Here is a tiny trained network, its code and every weight. The questions are about switching its units off for an input and a class, where a switched-off unit gives its printed mean instead of its output.

import numpy as np


def w(rows, s, z=0):
    codes = np.array(rows[::2]) - 128.0
    scale = np.full(codes.shape[1], s)
    scale[-1] = z or s
    return codes * scale


def f(y):
    return y / 2 * (1 + np.tanh(0.7978845608 * (y + 0.044715 * y**3)))


def log_softmax(a):
    a = a - a.max(-1, keepdims=True)
    return a - np.log(np.exp(a).sum(-1, keepdims=True))


def net(x, mask):
    res = np.array(x, float).reshape(1, 4) / 4 @ E
    y = f(res @ A[0][:, :-1].T + A[0][:, -1])
    res = res + np.where(mask, y, B[0][:, -1]) @ B[0][:, :-1]
    return log_softmax(res[-1] @ U[:, :-1].T + U[:, -1])


A, B = {}, {}
E = w([
[6,170,32],'x0',
[126,131,133],'x1',
[21,3,191],'x2',
[130,126,125],'x3',
],0.0064)
A[0] = w([
[123,112,126,253],'N0',
[193,142,234,91],'N1',
[206,254,87,232],'N2',
[80,26,174,137],'N3',
[9,193,47,116],'N4',
[47,10,211,224],'N5',
[146,82,86,248],'N6',
[50,43,195,89],'N7',
[200,204,69,88],'N8',
[37,156,21,102],'N9',
[210,102,212,88],'N10',
[176,109,163,55],'N11',
[69,23,195,88],'N12',
[253,232,99,110],'N13',
],0.0071,0.0072)
B[0] = w([
[153,196,177,222],'N0',
[178,67,122,149],'N1',
[117,161,102,255],'N2',
[144,160,85,176],'N3',
[251,69,169,184],'N4',
[153,178,91,245],'N5',
[131,182,177,217],'N6',
[153,142,44,162],'N7',
[118,97,35,159],'N8',
[249,59,159,169],'N9',
[216,56,146,153],'N10',
[133,68,104,118],'N11',
[126,138,33,165],'N12',
[134,143,73,191],'N13',
],0.011,0.0078)
U = w([
[129,151,23,10],'0',
[195,19,153,197],'1',
[128,160,149,254],'2',
[131,170,154,205],'3',
[33,164,198,115],'4',
[26,14,157,38],'5',
[25,14,182,24],'6',
[23,8,171,33],'7',
],0.012,0.008)

Each question gives the input, the list of numbers given to net, and the class t.
The units are the neurons (one row each of A and B). Each row of codes is followed by its name. A weight is (code - 128) times the scale printed after its matrix; where a second scale follows, it is the last column's (A, B and U).
mask holds one flag per neuron, in row order. A switched-off neuron (its flag False) gives its mean, the last column of its row in B, instead of its output. The means were averaged over made-up inputs and are rounded, as every weight is.
A unit's drop is (log p(t) with every unit on - log p(t) with that unit switched off) / (log p(t) with every unit on - log p(t) with every unit switched off).
The circuit of an input: a set's keep is (log p(t) with only the set's units on - log p(t) with every unit switched off) / (log p(t) with every unit on - log p(t) with every unit switched off). Starting from the 12 units with the biggest drops (on a tie, the unit counted first), units are removed one at a time, each time the one whose removal leaves the highest keep (on an exact tie, the one counted first), for as long as the keep stays at least 0.8.
circuit, biggest first: the units of the circuit, biggest drop first
k most important neurons: the k neurons with the biggest drops, biggest first
drop when u is switched off: that unit's drop, to one decimal
input [8,-5,3,-3], class 1: circuit, biggest first -> [N4]
input [-5,-1,-7,-3], class 0: circuit, biggest first -> [N13, N8]
input [8,1,-1,-2], class 1: 2 most important neurons -> [N4, N9]
input [-7,6,8,5], class 0: circuit, biggest first -> [N12, N5]
input [-1,7,7,-4], class 0: circuit, biggest first -> [N12, N7]
input [-1,0,-7,-4], class 0: circuit, biggest first -> [N8, N13]
input [7,0,6,3], class 1: 3 most important neurons -> [N4, N9, N2]
input [-7,7,-8,3], class 0: 2 most important neurons -> [N13, N2]
input [4,1,2,-1], class 1: 4 most important neurons -> [N4, N9, N2, N13]
input [1,3,3,-1], class 4: drop when N13 is switched off -> 0.2
input [-4,0,4,0], class 0: drop when N7 is switched off -> 0.3
input [5,1,8,-7], class 0: drop when N7 is switched off -> 0.2
